Here is a tiny trained network, its code and every weight. The questions are about switching its units off for an input and a target symbol, where a switched-off unit gives its printed mean instead of its output.

import numpy as np


def w(rows, s, z=0):
    codes = np.array(rows[::2]) - 128.0
    scale = np.full(codes.shape[1], s)
    scale[-1] = z or s
    return codes * scale


def f(y):
    return y / 2 * (1 + np.tanh(0.7978845608 * (y + 0.044715 * y**3)))


def softmax(a):
    e = np.exp(a - a.max(-1, keepdims=True))
    return e / e.sum(-1, keepdims=True)


def log_softmax(a):
    a = a - a.max(-1, keepdims=True)
    return a - np.log(np.exp(a).sum(-1, keepdims=True))


def net(x, mask):
    ids = ['βγδεζλξτψ'.index(c) for c in x.split()]
    T = len(ids)
    res = E[ids] + P[:T]
    r = res
    for j in range(3):
        rows = slice(4 * j, 4 * j + 4)
        q, k, v = (r @ M[0][rows].T for M in (Q, K, V))
        z = softmax(np.where(np.tri(T) > 0, q @ k.T / 4**0.5, -1e9)) @ v
        o = O[0][rows]
        res = res + np.where(mask[j], z, o[:, -1]) @ o[:, :-1]
    y = f(res @ A[0][:, :-1].T + A[0][:, -1])
    res = res + np.where(mask[3:7], y, B[0][:, -1]) @ B[0][:, :-1]
    return log_softmax(res[-1] @ U[:, :-1].T + U[:, -1])


Q, K, V, O, A, B = {}, {}, {}, {}, {}, {}
E = w([
[145,144,187,137,196],'β',
[134,140,177,76,137],'γ',
[57,78,123,26,139],'δ',
[52,154,146,86,131],'ε',
[116,47,92,97,127],'ζ',
[157,49,30,177,187],'λ',
[39,55,123,53,93],'ξ',
[230,80,58,4,134],'τ',
[172,105,156,37,75],'ψ',
],0.012)
P = w([
[130,105,238,117,167],'0',
[175,69,2,73,176],'1',
[127,23,173,176,92],'2',
[104,250,110,88,122],'3',
[124,13,183,88,114],'4',
[80,255,102,173,170],'5',
],0.009)
Q[0] = w([
[85,131,157,148,96],'h0',
[137,145,134,103,151],'h0',
[109,165,107,195,143],'h0',
[175,160,8,124,164],'h0',
[148,102,114,104,121],'h1',
[117,123,107,91,78],'h1',
[80,105,111,131,118],'h1',
[125,183,102,140,122],'h1',
[106,122,132,146,93],'h2',
[125,168,138,125,181],'h2',
[109,162,93,103,151],'h2',
[150,120,85,137,169],'h2',
],0.017)
K[0] = w([
[113,31,155,25,159],'h0',
[7,250,125,92,167],'h0',
[75,156,76,99,218],'h0',
[135,88,148,221,254],'h0',
[109,164,165,99,80],'h1',
[128,126,118,115,118],'h1',
[109,190,98,179,47],'h1',
[97,190,136,117,169],'h1',
[77,105,128,52,167],'h2',
[65,191,157,193,131],'h2',
[72,152,107,142,201],'h2',
[156,56,23,192,199],'h2',
],0.0087)
V[0] = w([
[190,146,98,136,112],'h0',
[82,95,122,135,112],'h0',
[149,133,100,86,63],'h0',
[111,144,134,108,180],'h0',
[134,187,125,191,56],'h1',
[131,131,88,173,115],'h1',
[132,144,167,194,109],'h1',
[154,154,150,118,168],'h1',
[124,175,64,138,252],'h2',
[153,157,144,114,91],'h2',
[170,108,90,136,133],'h2',
[88,91,122,99,98],'h2',
],0.013)
O[0] = w([
[183,57,115,27,87,85],'h0',
[2,151,196,158,180,141],'h0',
[94,78,25,195,130,122],'h0',
[172,223,118,128,75,153],'h0',
[193,90,179,161,150,12],'h1',
[132,112,199,43,172,71],'h1',
[246,112,187,59,192,73],'h1',
[223,153,106,158,168,133],'h1',
[127,130,117,28,64,120],'h2',
[151,29,54,218,130,111],'h2',
[45,167,146,53,132,120],'h2',
[95,91,189,242,99,162],'h2',
],0.007,0.011)
A[0] = w([
[152,65,227,222,147,133],'n0',
[215,201,139,66,147,3],'n1',
[219,91,193,144,255,123],'n2',
[152,22,106,179,205,162],'n3',
],0.0076,0.0031)
B[0] = w([
[15,59,210,138,102,252],'n0',
[117,150,134,243,185,245],'n1',
[146,125,205,98,26,156],'n2',
[139,1,126,202,7,194],'n3',
],0.0074,0.0031)
U = w([
[118,193,54,199,200,104],'β',
[177,68,136,126,62,251],'γ',
[179,148,216,106,76,167],'δ',
[163,133,177,92,40,54],'ε',
[134,139,164,130,133,29],'ζ',
[113,109,172,85,156,101],'λ',
[109,95,201,25,190,149],'ξ',
[76,90,186,110,237,34],'τ',
[131,195,59,98,2,204],'ψ',
],0.0079,0.003)

Each question gives the input, a string of symbols that net reads in full, and the target symbol t.
The units are the heads (4 rows each of Q, K, V and O) and the neurons (one row each of A and B). Each row of codes is followed by its name. A weight is (code - 128) times the scale printed after its matrix; where a second scale follows, it is the last column's (O, A, B and U).
mask holds one flag per unit, heads first, then neurons. A switched-off unit (its flag False) gives its mean, the last column of its rows in O or B, instead of its output. The means were averaged over made-up inputs and are rounded, as every weight is.
A unit's drop is (log p(t) with every unit on - log p(t) with that unit switched off) / (log p(t) with every unit on - log p(t) with every unit switched off).
The circuit of an input: a set's keep is (log p(t) with only the set's units on - log p(t) with every unit switched off) / (log p(t) with every unit on - log p(t) with every unit switched off). Starting from all 7 units, units are removed one at a time, each time the one whose removal leaves the highest keep (on an exact tie, the one counted first), for as long as the keep stays at least 0.8.
units of the circuit, in order: the units of the circuit, biggest drop first
k most important neurons: the k neurons with the biggest drops, biggest first
which heads matter: for each layer, one digit per head in row order, 1 if its drop is at least 0.15 and else 0, layers parted by /
drop when u is switched off: that unit's drop, to one decimal
input τ ψ γ ψ ε, target γ: units of the circuit, in order -> (h0 h2 n3)
input ξ δ ξ ξ, target β: units of the circuit, in order -> (h0 h2)
input ξ β β, target τ: which heads matter -> 100
input ψ β ξ, target γ: units of the circuit, in order -> (n3 h2)
input ψ ψ δ, target γ: units of the circuit, in order -> (h0 h2 n3)
input ξ γ ε, target τ: units of the circuit, in order -> (h2 n0 h0)
input β δ λ β λ, target ξ: which heads matter -> 111
input δ ξ δ ζ δ β, target ψ: units of the circuit, in order -> (h2)
input ζ ξ γ, target τ: units of the circuit, in order -> (h2 h0 n0)
input ζ β λ ξ ξ, target τ: units of the circuit, in order -> (h0 h2)
input β δ ψ, target γ: units of the circuit, in order -> (n3 h0 h2)
input ζ τ ξ β, target ψ: units of the circuit, in order -> (h2 h0)
input β β β, target δ: which heads matter -> 110
input ξ β γ, target τ: 2 most important neurons -> (n0 n2)
input β ζ β ψ β, target γ: which heads matter -> 100
input ψ β γ, target γ: units of the circuit, in order -> (h2 n3 h0)
input β ψ β, target γ: units of the circuit, in order -> (h0 n3)
input β β ψ β γ, target γ: units of the circuit, in order -> (n3 h0 h2)
input ξ β ψ δ ξ, target γ: units of the circuit, in order -> (n3 h2 h0)
input ξ τ ξ τ, target β: units of the circuit, in order -> (h0)
input λ ξ δ, target τ: drop when h1 is switched off -> -0.1
input β λ ψ ψ ε, target γ: drop when n0 is switched off -> 0.0
input β β ξ, target τ: drop when h1 is switched off -> 0.0
input ξ β ζ, target τ: drop when n0 is switched off -> 0.2
